Below is a small trained network, with its code and all its weights. Each question gives an input and a target symbol and asks what happens when units are switched off, that is, made to give their printed mean instead of their output.

import numpy as np


def w(rows, s, z=0):
    codes = np.array(rows[::2]) - 128.0
    scale = np.full(codes.shape[1], s)
    scale[-1] = z or s
    return codes * scale


def f(y):
    return np.maximum(y, 0)


def softmax(a):
    e = np.exp(a - a.max(-1, keepdims=True))
    return e / e.sum(-1, keepdims=True)


def log_softmax(a):
    a = a - a.max(-1, keepdims=True)
    return a - np.log(np.exp(a).sum(-1, keepdims=True))


def net(x, mask):
    ids = ['αβγδζηθμπστφψω'.index(c) for c in x.split()]
    T = len(ids)
    res = E[ids] + P[:T]
    u = 0
    for l in range(2):
        r = res
        for j in range(2):
            rows = slice(2 * j, 2 * j + 2)
            q, k, v = (r @ M[l][rows].T for M in (Q, K, V))
            z = softmax(np.where(np.tri(T) > 0, q @ k.T / 2**0.5, -1e9)) @ v
            o = O[l][rows]
            res = res + np.where(mask[u + j], z, o[:, -1]) @ o[:, :-1]
        u += 2
        y = f(res @ A[l][:, :-1].T + A[l][:, -1])
        res = res + np.where(mask[u : u + 4], y, B[l][:, -1]) @ B[l][:, :-1]
        u += 4
    return log_softmax(res[-1] @ U[:, :-1].T + U[:, -1])


Q, K, V, O, A, B = {}, {}, {}, {}, {}, {}
E = w([
[155,136,168],'α',
[145,51,22],'β',
[190,178,98],'γ',
[202,28,202],'δ',
[201,140,96],'ζ',
[107,176,164],'η',
[147,89,149],'θ',
[8,132,20],'μ',
[82,153,119],'π',
[65,77,114],'σ',
[170,181,49],'τ',
[88,163,53],'φ',
[163,98,217],'ψ',
[127,91,173],'ω',
],0.011)
P = w([
[93,90,149],'0',
[121,210,157],'1',
[102,121,114],'2',
[144,133,3],'3',
[132,194,161],'4',
[97,81,131],'5',
],0.015)
Q[0] = w([
[138,246,48],'0.h0',
[246,214,106],'0.h0',
[202,118,163],'0.h1',
[75,183,184],'0.h1',
],0.013)
K[0] = w([
[58,135,99],'0.h0',
[254,211,117],'0.h0',
[149,127,93],'0.h1',
[94,198,120],'0.h1',
],0.015)
V[0] = w([
[175,54,117],'0.h0',
[17,140,138],'0.h0',
[2,18,115],'0.h1',
[206,218,64],'0.h1',
],0.006)
O[0] = w([
[95,253,121,80],'0.h0',
[160,176,116,253],'0.h0',
[148,47,112,240],'0.h1',
[48,147,146,74],'0.h1',
],0.0082,0.0029)
A[0] = w([
[42,159,146,254],'0.n0',
[84,222,201,71],'0.n1',
[66,103,11,133],'0.n2',
[106,49,217,136],'0.n3',
],0.012,0.0069)
B[0] = w([
[225,146,241,227],'0.n0',
[87,79,12,164],'0.n1',
[58,239,115,255],'0.n2',
[119,107,8,170],'0.n3',
],0.012,0.0093)
Q[1] = w([
[161,151,140],'1.h0',
[211,95,159],'1.h0',
[29,94,213],'1.h1',
[2,81,109],'1.h1',
],0.01)
K[1] = w([
[78,141,212],'1.h0',
[254,198,65],'1.h0',
[223,197,199],'1.h1',
[132,106,85],'1.h1',
],0.0078)
V[1] = w([
[255,236,133],'1.h0',
[23,106,111],'1.h0',
[152,94,108],'1.h1',
[153,94,116],'1.h1',
],0.011)
O[1] = w([
[41,47,172,255],'1.h0',
[213,220,96,155],'1.h0',
[254,70,83,75],'1.h1',
[110,112,62,64],'1.h1',
],0.0092,0.0059)
A[1] = w([
[19,96,127,179],'1.n0',
[20,95,2,67],'1.n1',
[160,95,113,9],'1.n2',
[67,210,97,71],'1.n3',
],0.0089,0.013)
B[1] = w([
[159,157,93,250],'1.n0',
[219,136,216,167],'1.n1',
[41,16,254,129],'1.n2',
[107,32,119,232],'1.n3',
],0.013)
U = w([
[108,68,103,75],'α',
[110,208,78,107],'β',
[148,83,255,72],'γ',
[175,104,142,91],'δ',
[119,100,150,158],'ζ',
[101,71,107,79],'η',
[130,136,89,94],'θ',
[50,141,29,86],'μ',
[130,143,98,253],'π',
[151,250,88,103],'σ',
[118,232,207,88],'τ',
[103,163,103,88],'φ',
[147,140,117,224],'ψ',
[146,134,84,98],'ω',
],0.013,0.0053)

Each question gives the input, a string of symbols that net reads in full, and the target symbol t.
The units are the heads (2 rows each of Q, K, V and O) and the neurons (one row each of A and B). Each row of codes is followed by its name. A weight is (code - 128) times the scale printed after its matrix; where a second scale follows, it is the last column's (O, A, B and U).
mask holds one flag per unit, layer by layer, with each layer's heads first. A switched-off unit (its flag False) gives its mean, the last column of its rows in O or B, instead of its output. The means were averaged over made-up inputs and are rounded, as every weight is.
A unit's drop is (log p(t) with every unit on - log p(t) with that unit switched off) / (log p(t) with every unit on - log p(t) with every unit switched off).
The circuit of an input: a set's keep is (log p(t) with only the set's units on - log p(t) with every unit switched off) / (log p(t) with every unit on - log p(t) with every unit switched off). Starting from all 12 units, units are removed one at a time, each time the one whose removal leaves the highest keep (on an exact tie, the one counted first), for as long as the keep stays at least 0.8.
units of the circuit, in order: the units of the circuit, biggest drop first
unit that matters most: the unit with the biggest drop
k most important neurons: the k neurons with the biggest drops, biggest first
k most important neurons of layer l: the k neurons of layer l with the biggest drops, biggest first
heads that matter: for each layer, one digit per head in row order, 1 if its drop is at least 0.15 and else 0, layers parted by /
drop of u: that unit's drop, to one decimal
input μ γ σ γ, target μ: heads that matter => 01 / 11
input μ δ σ ζ, target μ: unit that matters most => 1.n3
input π ζ μ φ ζ, target τ: units of the circuit, in order => (1.n3 1.h1 0.n2)
input μ π ω φ π η, target γ: heads that matter => 01 / 00
input γ σ π γ σ, target γ: 2 most important neurons of layer 0 => (0.n2 0.n0)
input σ ω γ α, target σ: units of the circuit, in order => (0.h1 0.n0 1.h0)
input γ η γ μ φ, target τ: units of the circuit, in order => (1.h1 0.n2)
input μ δ α ω, target μ: 2 most important neurons of layer 1 => (1.n3 1.n1)
input μ μ φ τ, target μ: units of the circuit, in order => (1.n3 0.n2)
input ψ ω σ α η π, target τ: 3 most important neurons => (1.n3 0.n1 0.n0)
input ψ α η, target γ: 3 most important neurons of layer 0 => (0.n0 0.n2 0.n3)
input δ η γ μ, target δ: 3 most important neurons => (1.n1 1.n3 0.n0)
input α ψ δ, target δ: units of the circuit, in order => (0.n3 0.n0 1.n1 1.h1)
input τ θ δ, target δ: most important neuron of layer 0 => (0.n3)
input σ μ ω π, target σ: 3 most important neurons => (0.n0 0.n3 1.n1)
input ω δ μ γ φ, target τ: heads that matter => 10 / 01
input μ ω γ π, target μ: 3 most important neurons => (1.n3 0.n2 1.n1)
input σ θ δ σ, target σ: units of the circuit, in order => (1.h0 0.h1 0.n0)
input θ μ δ σ μ, target τ: 2 most important neurons of layer 0 => (0.n0 0.n3)
input ω μ θ δ γ π, target τ: 2 most important neurons of layer 0 => (0.n0 0.n1)
input π σ μ θ σ, target γ: units of the circuit, in order => (0.n2)
input μ π μ μ γ, target τ: 3 most important neurons => (1.n3 0.n2 0.n1)
input γ π ζ μ, target γ: 4 most important neurons => (1.n1 1.n3 0.n0 0.n2)
input γ ω γ μ, target γ: 2 most important neurons of layer 0 => (0.n2 0.n0)
input μ ω μ θ, target μ: 3 most important neurons of layer 1 => (1.n3 1.n1 1.n0)
input μ ζ σ θ, target μ: 2 most important neurons of layer 1 => (1.n3 1.n0)
input η σ η μ τ, target τ: unit that matters most => 1.h1
input ω γ μ μ τ, target τ: 2 most important neurons of layer 0 => (0.n2 0.n1)
input μ ω μ μ γ, target τ: drop of 0.n0 => 0.1
input σ μ σ π, target σ: drop of 0.n2 => -0.3
